Below are the code and all the weights of a small trained network. Each question names an input and a class and asks about switching units off, where a switched-off unit gives its printed mean instead of its output.

import numpy as np


def w(rows, s, z=0):
    codes = np.array(rows[::2]) - 128.0
    scale = np.full(codes.shape[1], s)
    scale[-1] = z or s
    return codes * scale


def f(y):
    return np.maximum(y, 0)


def log_softmax(a):
    a = a - a.max(-1, keepdims=True)
    return a - np.log(np.exp(a).sum(-1, keepdims=True))


def net(x, mask):
    res = np.array(x, float).reshape(1, 7) / 4 @ E
    y = f(res @ A[0][:, :-1].T + A[0][:, -1])
    res = res + np.where(mask, y, B[0][:, -1]) @ B[0][:, :-1]
    return log_softmax(res[-1] @ U[:, :-1].T + U[:, -1])


A, B = {}, {}
E = w([
[130,133,119,137,134],'x0',
[138,128,132,123,125],'x1',
[126,128,128,128,128],'x2',
[62,254,56,53,101],'x3',
[158,53,62,22,218],'x4',
[119,117,146,110,117],'x5',
[119,59,18,162,19],'x6',
],0.009)
A[0] = w([
[150,154,174,115,159,35],'n0',
[130,110,114,115,151,181],'n1',
[125,155,147,153,109,164],'n2',
[108,104,110,123,163,169],'n3',
[133,99,93,65,192,181],'n4',
[123,146,150,139,113,158],'n5',
[143,78,144,130,156,131],'n6',
[139,117,146,131,129,97],'n7',
[117,77,65,111,62,29],'n8',
[83,117,106,152,151,142],'n9',
[86,179,91,91,135,87],'n10',
[103,162,85,62,133,140],'n11',
[121,113,101,133,123,110],'n12',
[109,120,164,113,91,142],'n13',
[151,58,160,165,158,134],'n14',
[144,104,75,131,86,84],'n15',
[125,143,122,121,133,72],'n16',
[111,128,84,127,101,49],'n17',
[162,138,112,131,131,198],'n18',
[148,107,123,121,97,49],'n19',
[139,82,78,51,195,165],'n20',
[106,144,150,173,109,220],'n21',
[126,175,176,162,101,146],'n22',
[149,105,139,144,148,86],'n23',
[122,184,111,73,103,124],'n24',
[122,184,118,75,107,127],'n25',
[129,97,103,106,133,132],'n26',
[127,129,116,124,113,109],'n27',
[158,152,116,116,119,78],'n28',
[118,173,104,94,116,105],'n29',
[126,181,161,177,70,178],'n30',
[113,187,201,94,250,4],'n31',
[110,143,145,119,148,69],'n32',
[143,57,160,171,164,110],'n33',
[136,131,112,126,112,89],'n34',
[125,118,121,97,165,170],'n35',
[140,135,128,138,110,106],'n36',
[117,93,144,143,133,97],'n37',
[113,95,106,126,94,51],'n38',
],0.019,0.0025)
B[0] = w([
[140,83,98,136,124,178],'n0',
[130,145,137,101,122,162],'n1',
[115,145,136,88,133,179],'n2',
[118,147,131,107,126,162],'n3',
[106,173,132,52,126,221],'n4',
[133,146,132,97,129,165],'n5',
[123,157,149,165,123,186],'n6',
[126,135,130,144,127,148],'n7',
[146,39,80,123,130,231],'n8',
[132,123,128,127,127,145],'n9',
[136,151,159,187,127,213],'n10',
[123,167,162,183,129,219],'n11',
[135,103,121,124,127,158],'n12',
[128,150,117,115,136,155],'n13',
[131,162,163,202,128,222],'n14',
[138,61,105,119,128,202],'n15',
[133,130,135,140,128,141],'n16',
[141,101,122,143,129,183],'n17',
[127,128,136,118,126,144],'n18',
[134,111,117,135,138,153],'n19',
[103,193,136,31,129,241],'n20',
[121,169,126,84,135,198],'n21',
[103,158,122,58,118,209],'n22',
[124,139,136,160,129,165],'n23',
[122,147,149,197,129,209],'n24',
[132,146,151,192,132,204],'n25',
[123,137,117,94,132,170],'n26',
[135,117,123,136,132,148],'n27',
[129,131,138,145,129,143],'n28',
[136,141,155,175,128,193],'n29',
[109,170,141,41,135,236],'n30',
[158,4,60,129,121,253],'n31',
[141,97,123,128,133,151],'n32',
[123,158,156,211,128,222],'n33',
[124,114,123,136,123,148],'n34',
[120,133,136,93,126,172],'n35',
[134,127,126,114,142,147],'n36',
[135,134,140,159,128,161],'n37',
[144,89,99,126,123,175],'n38',
],0.035,0.015)
U = w([
[110,206,124,1,130,254],'0',
[169,178,183,225,127,56],'1',
[209,21,31,101,119,96],'2',
],0.011,0.0012)

Each question gives the input, the list of numbers given to net, and the class t.
The units are the neurons (one row each of A and B). Each row of codes is followed by its name. A weight is (code - 128) times the scale printed after its matrix; where a second scale follows, it is the last column's (A, B and U).
mask holds one flag per neuron, in row order. A switched-off neuron (its flag False) gives its mean, the last column of its row in B, instead of its output. The means were averaged over made-up inputs and are rounded, as every weight is.
A unit's drop is (log p(t) with every unit on - log p(t) with that unit switched off) / (log p(t) with every unit on - log p(t) with every unit switched off).
The circuit of an input: a set's keep is (log p(t) with only the set's units on - log p(t) with every unit switched off) / (log p(t) with every unit on - log p(t) with every unit switched off). Starting from the 12 units with the biggest drops (on a tie, the unit counted first), units are removed one at a time, each time the one whose removal leaves the highest keep (on an exact tie, the one counted first), for as long as the keep stays at least 0.8.
circuit, biggest first: the units of the circuit, biggest drop first
most important unit: the unit with the biggest drop
top k neurons: the k neurons with the biggest drops, biggest first
drop when u is switched off: that unit's drop, to one decimal
input [4,6,-6,-2,8,-2,8], class 0: most important unit	n20
input [0,-3,7,-2,-3,1,-4], class 2: top 2 neurons	[n31, n20]
input [-5,4,-1,-3,-7,2,-7], class 0: top 4 neurons	[n30, n22, n8, n21]
input [4,-6,-1,8,-7,-2,5], class 1: top 2 neurons	[n24, n10]
input [0,4,0,-7,-7,-8,5], class 0: top 2 neurons	[n30, n21]
input [5,4,1,-6,5,0,-6], class 1: top 4 neurons	[n14, n33, n6, n8]
input [-4,-1,3,8,-7,7,8], class 1: top 3 neurons	[n31, n24, n10]
input [-4,8,-4,-2,-8,-8,-7], class 0: top 2 neurons	[n30, n22]
input [-4,-2,-6,-2,-5,6,-5], class 0: top 3 neurons	[n22, n8, n30]
input [-3,-2,3,0,-5,-3,-5], class 0: top 3 neurons	[n30, n22, n8]
input [-3,7,-4,7,1,-2,8], class 2: top 2 neurons	[n8, n15]
input [-6,-7,0,-7,-7,4,1], class 0: top 3 neurons	[n30, n22, n21]
input [0,-8,-3,-4,-3,-7,-8], class 2: drop when n31 is switched off	1.1
input [4,1,8,-1,-4,7,-6], class 2: circuit, biggest first	[n31]
input [7,-4,-7,6,-4,4,8], class 2: drop when n8 is switched off	1.4
